Here is a tiny trained network, its code and every weight. The questions are about switching its units off for an input and a target symbol, where a switched-off unit gives its printed mean instead of its output.

import numpy as np


def w(rows, s, z=0):
    codes = np.array(rows[::2]) - 128.0
    scale = np.full(codes.shape[1], s)
    scale[-1] = z or s
    return codes * scale


def norm(h):
    return h / np.sqrt((h * h).mean(-1, keepdims=True) + 1e-5)


def f(y):
    return np.maximum(y, 0)


def softmax(a):
    e = np.exp(a - a.max(-1, keepdims=True))
    return e / e.sum(-1, keepdims=True)


def log_softmax(a):
    a = a - a.max(-1, keepdims=True)
    return a - np.log(np.exp(a).sum(-1, keepdims=True))


def net(x, mask):
    ids = ['αβγζλμξσφω'.index(c) for c in x.split()]
    T = len(ids)
    res = E[ids] + P[:T]
    q, k, v = (norm(res) @ M[0].T for M in (Q, K, V))
    z = softmax(np.where(np.tri(T) > 0, q @ k.T / 4**0.5, -1e9)) @ v
    res = res + np.where(mask[0], z, O[0][:, -1]) @ O[0][:, :-1]
    y = f(norm(res) @ A[0][:, :-1].T + A[0][:, -1])
    res = res + np.where(mask[1:13], y, B[0][:, -1]) @ B[0][:, :-1]
    return log_softmax(norm(res)[-1] @ U[:, :-1].T + U[:, -1])


Q, K, V, O, A, B = {}, {}, {}, {}, {}, {}
E = w([
[89,221,116,206,76],'α',
[125,55,226,108,184],'β',
[62,93,221,157,174],'γ',
[114,238,171,7,76],'ζ',
[194,125,36,66,118],'λ',
[99,148,115,141,127],'μ',
[235,42,192,59,129],'ξ',
[130,126,236,138,71],'σ',
[241,148,105,134,36],'φ',
[48,62,85,42,197],'ω',
],0.0015)
P = w([
[129,120,124,141,134],'0',
[119,144,143,98,110],'1',
[140,72,115,168,122],'2',
[128,143,137,120,137],'3',
[119,136,136,109,112],'4',
[128,70,121,162,112],'5',
[135,143,130,128,146],'6',
[121,131,132,117,114],'7',
[125,70,119,154,103],'8',
[142,146,138,120,142],'9',
[122,129,130,119,114],'10',
[178,181,170,75,248],'11',
[144,150,137,120,152],'12',
[123,129,130,120,115],'13',
],0.011)
Q[0] = w([
[133,231,88,104,96],'H1',
[54,69,68,235,106],'H1',
[106,184,157,34,180],'H1',
[48,250,201,61,152],'H1',
],0.012)
K[0] = w([
[113,129,37,140,1],'H1',
[109,218,123,196,216],'H1',
[52,22,105,89,67],'H1',
[20,67,162,131,19],'H1',
],0.0075)
V[0] = w([
[102,138,41,135,57],'H1',
[253,132,108,71,85],'H1',
[172,37,144,89,166],'H1',
[83,106,71,57,167],'H1',
],0.0054)
O[0] = w([
[92,193,49,108,54,95],'H1',
[254,129,44,120,83,149],'H1',
[182,101,149,2,178,248],'H1',
[81,56,41,67,185,104],'H1',
],0.0051,0.0015)
A[0] = w([
[112,28,132,169,124,134],'N1',
[1,103,171,191,148,3],'N2',
[115,103,24,114,105,23],'N3',
[129,144,151,216,129,137],'N4',
[96,112,189,100,159,152],'N5',
[78,151,80,194,86,74],'N6',
[132,149,105,111,55,225],'N7',
[101,193,113,107,154,102],'N8',
[83,231,57,124,107,81],'N9',
[201,165,133,210,137,132],'N10',
[58,113,97,68,98,44],'N11',
[160,155,166,184,179,150],'N12',
],0.0067,0.0042)
B[0] = w([
[107,249,128,88,161,207],'N1',
[197,63,70,121,1,171],'N2',
[105,38,115,251,203,145],'N3',
[63,103,109,59,136,170],'N4',
[107,150,44,140,134,241],'N5',
[139,112,168,174,240,158],'N6',
[104,121,150,218,153,253],'N7',
[143,101,108,61,143,173],'N8',
[172,152,109,20,176,180],'N9',
[151,253,103,45,150,172],'N10',
[146,107,246,141,65,153],'N11',
[167,112,196,108,73,194],'N12',
],0.0056,0.0036)
U = w([
[103,156,193,241,97,252],'α',
[105,73,225,183,244,42],'β',
[52,25,198,102,112,196],'γ',
[44,219,91,179,203,110],'ζ',
[151,79,25,198,182,198],'λ',
[83,126,41,91,27,233],'μ',
[254,48,157,96,111,115],'ξ',
[122,212,237,57,51,28],'σ',
[208,243,77,177,78,89],'φ',
[47,93,6,39,196,43],'ω',
],0.0075,0.0028)

Each question gives the input, a string of symbols that net reads in full, and the target symbol t.
The units are the heads (4 rows each of Q, K, V and O) and the neurons (one row each of A and B). Each row of codes is followed by its name. A weight is (code - 128) times the scale printed after its matrix; where a second scale follows, it is the last column's (O, A, B and U).
mask holds one flag per unit, heads first, then neurons. A switched-off unit (its flag False) gives its mean, the last column of its rows in O or B, instead of its output. The means were averaged over made-up inputs and are rounded, as every weight is.
A unit's drop is (log p(t) with every unit on - log p(t) with that unit switched off) / (log p(t) with every unit on - log p(t) with every unit switched off).
The circuit of an input: a set's keep is (log p(t) with only the set's units on - log p(t) with every unit switched off) / (log p(t) with every unit on - log p(t) with every unit switched off). Starting from the 12 units with the biggest drops (on a tie, the unit counted first), units are removed one at a time, each time the one whose removal leaves the highest keep (on an exact tie, the one counted first), for as long as the keep stays at least 0.8.
units of the circuit, in order: the units of the circuit, biggest drop first
k most important neurons: the k neurons with the biggest drops, biggest first
input σ φ ζ ζ ζ λ λ β α ζ ω ζ μ, target ω: units of the circuit, in order : H1, N8
input σ ξ γ β, target ξ: units of the circuit, in order : H1, N1
input γ λ σ ω ζ μ ζ ζ μ ω λ ξ φ σ, target α: units of the circuit, in order : N7, H1
input β σ σ φ ζ λ, target φ: units of the circuit, in order : H1, N10
input γ α ω φ φ, target φ: units of the circuit, in order : H1, N7
input β α ζ λ α λ γ ζ γ μ φ ξ σ μ, target β: most important neuron : N6
input α γ α ξ β, target ω: units of the circuit, in order : N5, H1
input γ λ ζ, target γ: units of the circuit, in order : H1, N2
input σ φ ξ μ γ ξ, target μ: 2 most important neurons : N2, N1
input ζ ω γ σ, target ω: units of the circuit, in order : H1, N5
input γ ξ ξ λ σ γ β α, target ζ: units of the circuit, in order : H1, N6, N9
input γ α ζ σ γ σ β, target σ: units of the circuit, in order : N12, H1
input β ω ξ β γ σ φ μ ξ γ γ, target μ: units of the circuit, in order : H1, N2
input γ γ ξ, target γ: 2 most important neurons : N2, N7
input σ γ γ μ σ λ, target μ: units of the circuit, in order : H1, N2, N7, N1
input β γ λ σ β ξ ζ σ γ, target ζ: units of the circuit, in order : N1
input ξ γ γ λ λ, target λ: 2 most important neurons : N3, N7
input λ ζ σ γ ξ λ, target γ: 2 most important neurons : N2, N1
input μ ξ σ, target μ: 2 most important neurons : N2, N1
input σ γ γ, target σ: most important neuron : N1
input α γ φ β ξ λ φ α ξ, target φ: 2 most important neurons : N10, N1
input σ ζ γ β ξ γ β, target ξ: 2 most important neurons : N1, N12
input α φ ξ, target α: 2 most important neurons : N6, N2
input ξ ω ω ζ λ α α β ω ξ α, target ζ: 2 most important neurons : N6, N9
input ζ β ξ λ, target ξ: 2 most important neurons : N1, N10
input λ ζ γ α γ β ξ ζ α, target ξ: 2 most important neurons : N5, N7
